Below are the code and all the weights of a small trained network. Each question names an input and a class and asks about switching units off, where a switched-off unit gives its printed mean instead of its output.

import numpy as np


def w(rows, s, z=0):
    codes = np.array(rows[::2]) - 128.0
    scale = np.full(codes.shape[1], s)
    scale[-1] = z or s
    return codes * scale


def f(y):
    return y / 2 * (1 + np.tanh(0.7978845608 * (y + 0.044715 * y**3)))


def log_softmax(a):
    a = a - a.max(-1, keepdims=True)
    return a - np.log(np.exp(a).sum(-1, keepdims=True))


def net(x, mask):
    res = np.array(x, float).reshape(1, 2) / 4 @ E
    y = f(res @ A[0][:, :-1].T + A[0][:, -1])
    res = res + np.where(mask, y, B[0][:, -1]) @ B[0][:, :-1]
    return log_softmax(res[-1] @ U[:, :-1].T + U[:, -1])


A, B = {}, {}
E = w([
[200,2,45,151,174,228,14,152,100,16,87,33],'x0',
[112,58,18,104,228,85,196,173,255,85,91,61],'x1',
],0.0085)
A[0] = w([
[169,117,91,98,161,172,81,108,109,120,82,78,82],'neuron 0',
[85,160,183,85,106,51,142,115,160,131,102,170,27],'neuron 1',
[145,112,211,254,69,212,75,33,37,151,91,232,180],'neuron 2',
[100,108,89,68,187,68,116,140,193,167,109,113,102],'neuron 3',
[108,100,125,206,119,172,31,113,96,67,165,132,72],'neuron 4',
[62,202,157,99,143,60,181,137,201,222,226,148,254],'neuron 5',
[108,167,80,117,149,52,170,193,137,171,199,162,74],'neuron 6',
[180,99,166,150,165,157,112,78,133,111,105,66,10],'neuron 7',
],0.008,0.0045)
B[0] = w([
[87,150,153,68,47,55,75,196,73,154,127,105,174],'neuron 0',
[134,146,177,189,56,87,105,181,85,179,134,157,170],'neuron 1',
[105,79,108,169,161,208,110,65,131,87,89,101,232],'neuron 2',
[55,80,141,180,108,161,182,68,185,123,26,40,178],'neuron 3',
[106,109,85,120,90,63,63,150,18,221,98,114,177],'neuron 4',
[70,59,69,131,115,112,111,104,43,81,160,134,248],'neuron 5',
[54,130,128,188,106,109,57,169,2,74,61,96,174],'neuron 6',
[51,196,185,150,109,58,58,141,92,127,139,38,148],'neuron 7',
],0.0095,0.016)
U = w([
[82,153,177,130,62,34,78,181,71,149,156,120,41],'0',
[79,94,130,162,141,189,138,79,153,93,78,76,122],'1',
[120,77,46,84,148,152,121,113,123,45,162,133,227],'2',
[190,172,204,69,124,151,165,119,211,159,254,168,2],'3',
],0.0088,0.0045)

Each question gives the input, the list of numbers given to net, and the class t.
The units are the neurons (one row each of A and B). Each row of codes is followed by its name. A weight is (code - 128) times the scale printed after its matrix; where a second scale follows, it is the last column's (A, B and U).
mask holds one flag per neuron, in row order. A switched-off neuron (its flag False) gives its mean, the last column of its row in B, instead of its output. The means were averaged over made-up inputs and are rounded, as every weight is.
A unit's drop is (log p(t) with every unit on - log p(t) with that unit switched off) / (log p(t) with every unit on - log p(t) with every unit switched off).
The circuit of an input: a set's keep is (log p(t) with only the set's units on - log p(t) with every unit switched off) / (log p(t) with every unit on - log p(t) with every unit switched off). Starting from all 8 units, units are removed one at a time, each time the one whose removal leaves the highest keep (on an exact tie, the one counted first), for as long as the keep stays at least 0.8.
circuit, biggest first: the units of the circuit, biggest drop first
most important unit: the unit with the biggest drop
k most important neurons: the k neurons with the biggest drops, biggest first
drop when u is switched off: that unit's drop, to one decimal
input [4,1], class 0: most important unit -> neuron 2
input [5,4], class 0: circuit, biggest first -> [neuron 0; neuron 2]
input [6,-5], class 0: 3 most important neurons -> [neuron 4; neuron 0; neuron 3]
input [0,-5], class 1: 2 most important neurons -> [neuron 2; neuron 5]
input [-3,3], class 2: circuit, biggest first -> [neuron 5; neuron 7]
input [6,-4], class 0: 2 most important neurons -> [neuron 4; neuron 0]
input [3,-6], class 1: 2 most important neurons -> [neuron 2; neuron 5]
input [2,-1], class 2: 4 most important neurons -> [neuron 3; neuron 1; neuron 6; neuron 7]
input [8,-7], class 0: 4 most important neurons -> [neuron 4; neuron 0; neuron 7; neuron 3]
input [2,-2], class 2: 3 most important neurons -> [neuron 3; neuron 1; neuron 6]
input [8,8], class 0: 3 most important neurons -> [neuron 0; neuron 2; neuron 7]
input [1,-6], class 1: 2 most important neurons -> [neuron 2; neuron 5]
input [6,5], class 0: 2 most important neurons -> [neuron 0; neuron 2]
input [7,7], class 0: circuit, biggest first -> [neuron 0]
input [1,-1], class 2: 2 most important neurons -> [neuron 3; neuron 1]
input [-1,-5], class 1: drop when neuron 2 is switched off -> 0.2
input [-2,-6], class 1: drop when neuron 7 is switched off -> 0.0
input [-4,-8], class 1: drop when neuron 2 is switched off -> 0.9
